Each row is followed by its class.
[-18  12   9   0  -6   8  11   0  13  -9   4 -12   9   2  10 -12   7   4
  22   2  -9 -13   7  11  -2  -4  12   9  -3   1 -17   4 -13   7 -21   9
   6  -3   6  22   3  -2   1 -52 -18  -2  -4  12 -11  -7  26   0  -8]	z393
[-24  40  -6  -9   0  31  18 -15 -18   5 -26 -47  -2 -22  -3  -5  83  -8
  16  13  -2 -13 -47 -20 -17  -1 -32  -7 -11  -1 -37 -35 -15 -43  -8 -29
 -15  16   0  17 -33 -16  37  15 -21 -10   2 -15 -10  45 -17 -35  33]	z743
[-29 -17  26  10 -11 -24  15  -1   7  -3  19 -22  -9  -1   4 -12 -10   7
  -7  23  -2 -13   6   7  13  12  22 -16  -6  -2   5 -15   6 -19 -16  13
  16   5   8  35 -11  -8  10  -8 -39  13  -7  18 -16  12  11  30 -15]	z393
[-11 -21   0   5  -3 -31  21   8  -9  17  19 -28  -2  20   2 -20 -13 -11
   2  34 -23 -19   5  -7   6  -6   5 -12  -5  -1  -8  -6   7   0 -13   6
  32  19  -1  30  25  -6  10 -18 -31  27 -15   6  -9   2  11  28 -12]	z393
[-19 -12  25 -17  -1  -2  15  16  -9   1  14 -34   3   2  -3 -18  21   4
  14  15  -8 -16 -13  -1  -5  -4  12  -6  -7  -7 -11  -5  18  -4 -23  12
   6   0  33  28   5  -2   7  -8 -32   9  -3  18  -8 -15  25   6 -41]	z393
[-24   8  -1 -10  -9   5   5  19   7 -15  -5 -11   2  11   5 -23  16  -1
  18   6  -5  -3  -6  -9   5   0   9  11  13   3 -23  14  -3 -17 -11   6
  -1  -1  11  19   8   4  11  -1 -14   5  -2   3  -5   1   2  -5 -16]	z393
[-62  28   4 -37 -23   9  26  11 -11  20  19 -96   4  11  -1 -43  82 -25
  50  23 -23 -45 -29  -1   4 -18  -3 -12 -14 -10 -61  22 -19   2 -40   3
  14  14   3  76  14  -2  41  -6 -63  16 -16  16 -26 -16  43   1   2]	z743
[-23  12   2 -21  -1 -16  17   6  13 -18  16  -1 -20   7   7  -6 -13  -2
  13  22   2 -17  -2  11  17   9  25   5  25   7 -24  25   4 -27 -28  15
 -13  -4  29  26   4  -2  20   2 -51  19  -6  19  -7 -24  12   5   6]	z393
[-10   5 -18   4   1 -23  21 -17 -10   5   1  -6  -8   2  -3   7   5   1
  26  25  36  -6 -45  16  25   1  -2 -20  -2 -12  -9  -1  -2 -38  -9 -13
  -2  14  11  13  -9  -6  25  -1 -22   2   2   8   1  19 -14 -28  11]	z743
[-14   1  -3   4  -6   8  15 -19 -38  34  -8 -49 -15  -7  -4 -29  47 -17
   9  11 -16 -34 -17 -31 -13 -27 -21 -17 -22   2  -9 -19   1 -10  10  -6
   2  30  -6  16 -17 -24  36  -2 -21  -5  -6 -14 -20  35  -4  -8   7]	z743
[-35 -13   7  20  -9   8  17  -3 -18   4   4 -44  -3  -7   2  -2  23  18
  -7  18  -7  -8 -27 -23 -23 -11   4 -10 -23   3   1 -21   7 -28  14  -6
   6  12   6  32 -11 -10  22 -11  96  -1 -12   9 -12  58  14  13  -3]	z743
[ -1   8  -6   0 -11  37  -6   5  -3   9  -8 -19  -6  -1   1 -15  49 -10
  13 -19  -9   0  -6   1 -11  -3 -25   0 -11   4   0  12   0  19   6 -19
  -3   9   1   7   3  -2  -1   0  15  -3  16 -26  -6   8   8 -28  19]	z743
[-14  22  -1  -9 -13  41   5  -9   0  -2 -18 -17   1 -27   4   2  64  -8
  21 -11   1  -9  -1  -9  -7  -2 -11  -4  -3 -14 -19  -5 -10 -25 -13 -18
   0   1  13  10  -3   3  18  11  -7 -19  17 -12  -2  20  10 -21  19]	z743
[-52   8  -3 -15  -9 -11  45   8 -13   2   7 -65  -8  17  -9 -30  29   2
  27  49 -22 -38  -6 -20  18  -5  19 -16   3 -16 -38  -9  -2 -40 -38   0
  10   8  13  63  -5 -14  38 -14 -67  21 -17  24 -20   8  16   9  -2]	z393
[-14   7   6  -5 -19  18   5  -7   1 -17 -22  -5  -3 -18  -2   7  24   6
   9 -10   7  -2 -19  -3  -6   0  -1 -11   1  -1 -10   4  -5 -15  -8 -20
 -10  -6   7   5 -10  -1  12   5   6 -18   5  -6 -11  15   5 -12  12]	z743
[-12 -15   9  -6  -8 -14  23   8   0  -7  21 -19  -2   6  -5 -13  -7   8
   8   9   3 -11   7   9   6 -21  19  -7 -10  -9  -1 -13   3   3  -2  17
  13 -12  19  26  -6   4   4  -7 -24   4  -5 -20 -15  16  24  25 -15]	z393
